Each row has a class, written as a number after it.
[ 12 -27   8  25 -14 -10  34  26  21  -9   0  14 -10 -17  -2  12  37  -2
  15 -20  16  -8  24  -1  33 -15  52  -5  23  25 -39  32  14 -33   4 -10
 -47] | 4
[ 30 -27 -33 -13  12  64   4   4 -11   2  40  19 -37 -15 -16   0  -1 -52
  26  28  28  26 -37  36   6   8  -4 -15  40   7 -21 -29  31  16 -10  -9
   2] | 5
[ -6 -28 -41 -22  24  14 -34  13   0  38   4 -18  13  -5 -17  16 -10   3
  -6  33  26   8  14   9  -8  12 -44  -6 -36  -4  11 -38 -43   8  27  31
  51] | 5
[  8 -19   8  34 -64 -18  -1  -5  -8   3  15  -2 -10   8  18   7 -13  -1
 -11  -2  -4 -32  -2  14 -30   0 -15 -11 -27  40  20  30  19  22  11  -1
  46] | 1
[ 18 -31  -4  -3 -39 -20  11 -28 -22  -6  -3 -21 -19   6  15  -2  32  -8
 -23   0  18  -8 -46   9  19  -3  -2 -26  34  -4  24   4  68   3 -16  -9
  22] | 7
[ 42 -30  -5   5  -3  19  19  16  40  13  18  28 -15 -15  -1  25 -14 -16
  35 -43   9   3  -3 -17  19 -38  35  -1  22   1   0  31 -43 -26  17 -36
 -49] | 4
[ 35 -29  -5  35 -34 -38  23  29  -5  21   7  24   6 -14 -23  25  -3   4
  17   0  -8  -9   1 -15 -19  -8 -42  -5  26 -24   0   4  -2   2   7  12
 -10] | 6
[-10  22 -20 -43  16  -8 -24  -8   4  29 -14 -20  17 -13   6  14 -18  38
 -26  10  12  10  20  -1  26   8  -9   3 -61 -21  23 -27 -41  -1  30  41
  43] | 2
[ 17  17  -2   1  20   0  -9  -8  -7   3 -18 -48 -10   4 -11  26  -3  -5
 -33   9 -20 -30  -1  -9 -38  -5 -11 -19 -21 -11  10 -10 -82 -37 -28 -18
  32] | 7
[  8   7  18  20  -2  15   3   2  -4  -5 -18 -16  -9 -12   0   9   3  10
  -6  19  -8  22   2   2 -15  10  26 -15   4  15  -7  10 -14  -9   5   5
   8] | 7
[ -6   9  -2 -15 -13 -12  14  20  -6   0 -10  29   0 -14   3  13 -21  19
   4 -15   0  29  10  -5  53  -7 -12  -6  11  -3   1 -16   5   4  53 -10
  -8] | 2
[-15  32  -4  -6  15  14 -14   6  -3  26 -15  14  -3  -6  -2  14  -5  50
 -32   1   9 -24   3 -12   1  17   5   5  26 -31   1   3 -18  12  12  45
  -4] | 6
[ -3   7 -11   4  16  35 -32  10  11   3   0   9   8 -21   0   0  15  11
 -19 -16  12  12  14 -18  23  32  12  -6  18   1 -14 -18  12 -26 -18  11
   7] | 1
[ 37   1   7  46 -74  29  10  20  -2   4  66  26 -18 -10   7 -20  19 -21
  30  -4 -16 -15 -22  26 -35 -19  21 -37  21  26  16  46  57  28 -34  38
   3] | 7
[  6  29  -8  19 -14   9 -33  14  -8  24   0 -18  -2  -8  -3  16  -8  30
 -19  31 -25   4   6  -4 -13  23 -13 -28 -36  11 -10 -17  -9  -6   5  46
  57] | 2
[ 21 -19 -10 -14  -2 -12 -10   5  -2  11  -4   8  -5  -3  -8  19 -25  -9
   5 -20  -6   1 -11   2 -10  -3 -22   3  -3   7  20   7 -27   1   9 -23
  -4] | 3
[ 39  19  15 -20 -22  34  13 -20  25  23  10  10 -25  15  -7  -6 -42  43
  46 -28  14  43   0  -4   7 -18  56  -6 -26  19   1  13 -63  42  56   9
   2] | 2
[ 26 -24 -19 -34 -31 -17  26 -15  22  10  19 -15  -2  -3 -22   3  -5 -22
  33 -54  27   0  26   5   0   1  11  -9  -9  10  -9 -11  23  -2   6 -24
   2] | 3
[-17  24 -20 -20  18 -12 -41  -4  11  54  -9 -23   9  -9 -14   6 -16  47
 -32  -3  24 -10  16 -33  -9  14  -3  10 -23 -32  15 -20 -35  -1  28  28
  36] | 6
[ 32   5 -18  13   8  18 -19   6 -13   0  43  -6 -15 -36 -23 -45  23 -27
  -8  29 -13  42 -31   9  15  14  24 -25   1 -17  28 -21  49  38 -41  78
  13] | 0
[ 27 -38  -6  15 -11  11 -14  -1   1  15   5  12 -17  22   1   9 -16 -27
  37   7  21  44 -15  -3  -7  14  -2 -17  12  28   0  -9  -6  -9  46 -27
  20] | 5
[-18 -14 -32 -20  34  -4  -3  12 -11  13 -12  -2  19  -3  -9   2   6 -33
  11  15  29   7  -7   2  24  16 -58 -17   6 -15 -15 -35  27   3  -4 -12
   6] | 5
[ 17 -33 -20 -13  -2 -11  -3  21   9  -2 -16  35 -39  -2   9  35  -8 -31
  15 -48  10  -5  -1   1  25   1  53 -20  31   8  -3   5 -12 -18  14  10
 -28] | 3
[-14   0 -14 -15  41  -6 -29   2 -10  22   1  -1   0   7   1  27   0   1
 -31  28 -10  -8 -17   4  15  -8 -19  10 -11 -19  51   1 -55 -22  35   2
  10] | 4
[ 79 -12   5  -6 -50  14  -3 -34  -6  19  44  19 -15 -20  -1 -21  23  -2
  39   3  21  34  -6  43   5  20  85   7 -19  14 -10  38  61  14 -30  70
  12] | 2
[ 27 -35  -2  32  62 -39  -2  11  -1   1 -18  -4  -7 -56  -8   4  41 -58
 -24  28  -9  44 -11  -2   6 -38  -8  -3  19  -4  22  -7   7 -44  52 -35
 -66] | 5
[ 46  -8  -5 -20 -38 -12  15   3  18  24  14   9  -9   2  -9   7 -40  21
  30 -39  17  55  22  -4  38 -21  30   4 -36  27 -11  23 -14  -1  61 -11
  14] | 2
[ 21 -50 -15   3  -3 -43  11  18  10  26 -13   5  24  18 -33  24 -18 -32
  40 -40  -5  19  19 -25  21  -1 -31   7  -3  -8   5   1 -21 -13  38 -21
  26] | 6
[ 42 -54  -9  25 -70 -23  23  -8  11  27  52  12 -32   7   9  31  21  -3
  56  -2  38  34   0   8 -12 -14 -25  -8   5  42  15  32  32 -24  38 -37
 -14] | 4
[ 25  22 -11 -17  -1  15 -42  -4 -19  18  -7  -5 -18  32   2   5 -22  57
 -39  16   6  33 -10 -10 -18  24   5  -9 -25  13  10  11 -45   2  16  40
  46] | 5
[ 32   4  14 -10 -40  -3  19  -8   5  15  -8   1   5  23   2  11 -35  38
  28 -25  26  23  -7 -24   9  14   3 -19   4  -8   9  23 -19  13  14  -9
  12] | 7
[ -5 -34   8  16 -28   5   5  18   0   0 -12  23   8  25  -1 -12  10   3
  22 -11 -24  48 -15 -16  28 -13 -32  10   8  53  -1   3   4  -7  49 -46
  45] | 6
[ 39  -2 -25   4 -37  -7 -32 -15 -16  17  50  -1 -18 -34   1 -19  14   2
 -11 -11  43   8 -21  32  18  25  33 -10   8  -7  28  30 114  39 -44  51
   7] | 2
[ -2  38  10   3  -8 -20  -8 -11 -19  10   7  15 -14   3  16  -6   7  21
 -19  30  -1   6  -6   5 -23   2   4  -4 -29   2  21   2 -15   3  20  36
   2] | 1
[ 12 -18 -11 -11  -3  32  58  -5  16   7  25  -8 -60  -4  -3  36 -33 -72
  45  -7  16 -43  -5  24  -3   4  20  12   2  -8 -51  -1 -11  21 -38   1
   2] | 6
[ 23  -3   0  -1  -7 -48 -13 -20   0  38   9   4 -15 -16   7  12 -12 -30
  12 -21  23  -7  14   4  -4   6  34   5 -35  -4  11  40  21  -1  13  21
  -9] | 1
[ -9 -11 -16 -18   5  49 -31  12  -6   4   1   7   1 -19  -9 -11  17  37
 -31  29   6   2 -27  13  18  21   2  -8  22  13  14 -42   3  15  13  19
  38] | 3
[ 34  10  16  -8  12  -8  25 -16  -7 -20   0  11 -13  22   5 -32  74   5
  -9   3   8  10 -42  13  28  -5  35 -11  20  12   9  17  24 -13 -20  16
 -44] | 3
[ 32 -38  -3  26 -53 -38  -3  19  18  36  17  22 -11   1   6  10 -48 -22
  48 -47  30  16  26  -8  18 -22   0  -5 -16  40  12  46 -12   0  68 -31
  -3] | 0
[ 56  -8  -5 -16   9  22  20 -17  15  -1  39  -2 -28  -7  -7 -10  -1 -32
  25 -15 -11  66 -10  -1  -7  -9  21  -7 -18  -8  32  14  -2  27  -4  38
 -21] | 5
[-19  -4  15  14  69  42  -4 -14  13  18   1  -6 -36  -7  11  12  17 -96
  59  -4  -5 -28 -24  20  -4 -13  25  -8  24  -4   8  23 -30  10 -20 -17
 -53] | 7
[ 51 -16 -14   9 -25   5 -10 -23  15  24  20  -5 -40   4   0  -6 -15 -18
  28 -37  42  31 -15 -11  10   1  31 -28  20  19   1  15  24   2  15 -15
 -10] | 0
[  0  -8 -16 -17  47  -7  -5  10   5   0 -22  -9  12  28 -29 -20  15 -22
  -9 -19 -24  23 -22 -29  30 -20  -6   5  -5 -14  12 -29 -50 -15   5 -17
  28] | 6
[ 43   0 -13 -36  49  15 -39 -10 -16  24 -15  -5  15  -1 -27 -14  18  31
 -33  13  -4  25 -15 -11  12   6   3   9 -13 -21  12  -4 -56  -9 -11  37
  18] | 5
[ 15  23   0  -2 -21   7  -4  -9  11  33  31   6 -20 -18   3 -23 -22 -10
  30  -4  43  -4  27  19  -9   5  54   6 -23  12 -27  20   7  15   3  36
 -18] | 0
[ 16  -4 -32  16 -16   2   6  39 -18 -23  13  27 -27   5   6   0  19 -10
 -15   8  49   6 -11  16  21  16  10 -37  33  21 -27  -3  45 -18 -19   6
  -5] | 5
[ 25  31   6 -11  13 -10 -20 -26 -27 -37 -14   7  13  13  -1 -25  -2  -9
 -69 -21 -29  17 -36 -11  21   7  21 -10  13 -13  59  -9   8 -26  10 -40
  35] | 1
[ 29  -4  14  14 -56 -22   1 -10   7  23  21  39  -5   2  19 -15  38  56
  23 -14  35  39   9   8  -6 -17  51   5   4  37   8  76  45  -2  34  25
 -50] | 4
[-21   7 -19   0   7  36 -11  13  23  27  39 -13 -16  10  -1  -7  -9 -13
   3 -11  20 -52   2 -13  25  -4 -19 -13  22 -22 -10 -30 -27  13 -15  27
  -2] | 0
[ 32  13  -7   6  -1 -52  33 -31  -1  21  20 -21   3   4 -25  17  15 -19
  16 -26  16  30  23  -4 -25  19 -38  -1   7 -34  28  26  59   2   5  12
 -39] | 6
[ -5  25  -3  21   3  14 -39 -10  -4  17  -4 -28  -3 -20  15   0 -10  33
 -53  31  -3  -5  -9 -12 -30  13 -39  -6   4 -11  12 -13  -6  -4  -9  24
   3] | 0
[ -2 -19  -3 -17  26  15   4   9  -5  -2 -23  19  33 -10  -7 -23  12 -21
  30  -8  20  24   0  10  72   9 -28   7   7  16  -9  -7   4   3   0 -26
   0] | 0
[ -4  32 -29 -41  61  14 -14  -9  21  24 -11 -28  10 -20  -9   9 -11   3
 -46 -13  10 -52   7   8  19 -18  30  -5 -20 -60   2 -20 -46   8 -16  55
 -12] | 2
[ 26 -14   6  20 -13   3  -1  14  16   8   1  34 -16 -21   3  -8  -8  -8
  14 -50  14 -18  12  -4  18 -31  42  -7  37   9  -2  35 -20   6  16  -2
 -55] | 0
[ 30   2  -6 -19 -11 -35 -10   0   8  12  -6  11 -31   3  12  26 -32 -15
   6 -58  17   7  -2 -25  23  21  40  -9   4  -5  12  23   4 -23   6 -13
 -17] | 3
[ 15  29   4   7  35   9 -16 -34   3  20  14  -7 -19  -1   3  10 -27 -47
   7 -12  17 -25  10  23 -20  24  35  -3  14 -34  28  31  -6  18  -4  42
 -45] | 0
[ 51 -45 -24  25 -60 -40  18  24  -5   7  32  -2  11  10 -20  28  -1 -11
   5  15  25 -35  13  37 -40   7 -25 -17 -16  20   4   6   3 -17   2  11
  29] | 3
[ 59  -6   8  -5  15  15  11  -9  17   6  -3  -7  14   4  -8   1  -7   5
   2 -24  -9  38 -22 -35  26   0 -28   7 -14   4  -9  16 -29 -27 -25 -36
   3] | 1
[-22  37 -15 -26 -21   0   0  11   7  33  24 -24 -44  15  16  17 -36  -8
   9  -1  28 -74   5  -8 -15  -8  25 -22 -48 -15 -14 -17 -76  -1 -27  19
  44] | 7
[ -1 -44  -2  48   4 -68  27  24  -7   4 -11  -9  -8  -7  -8  23  33 -56
  -8   0  14 -42  10  11  20  -5  -9  10  25   5 -27  32  52 -28   2 -13
 -24] | 6
[ 34  10  -2  21  14  -4  25   0  17   3  28   1 -23   6  -3  -4  34 -30
  17  -9  21 -30 -16  14  21 -13  54 -26  22 -32 -11  12  14   6 -29  56
 -58] | 2
[ 15 -12 -31 -23   1  -2  44 -12   2   9  37   6 -13   3 -27  24  23 -67
  76 -18  34  -4  30  40  -7   9   0 -11   3  -3 -27   6  29 -10 -31  -9
 -33] | 4
[ 22  -1 -23 -15  19  20  15  10  11  -6  -1   0  16  13 -14   2   3 -15
  28 -22   8  52  -7  -2  46  -3 -43 -13   4   9 -22 -18   7 -18  -4 -37
  -6] | 2
[  -7    0   23   17   57    7   58   11   19    1  -20   34  -19   -8
   -2   -4   55  -40   46   -5  -25  -11  -12    1    6  -54   10    8
   40  -18  -29   18  -37   13   -3   21 -110] | 6
[-16  -4  -9   7  38  13  16  40   2 -17 -15  -5 -15   3 -22  19 -17  -4
 -21   2 -19  40   6 -15  35   4 -24  16  12  11 -11 -16 -40 -12  28 -26
  12] | 6
[ 14  -6  -2 -31  15  16  29 -30  -3  -7  20   0 -15  -2 -17   1 -19 -65
  30  -9  16 -19  -3  21  14  26  31  11   0 -28 -17 -27   2  16 -33  -5
   8] | 1
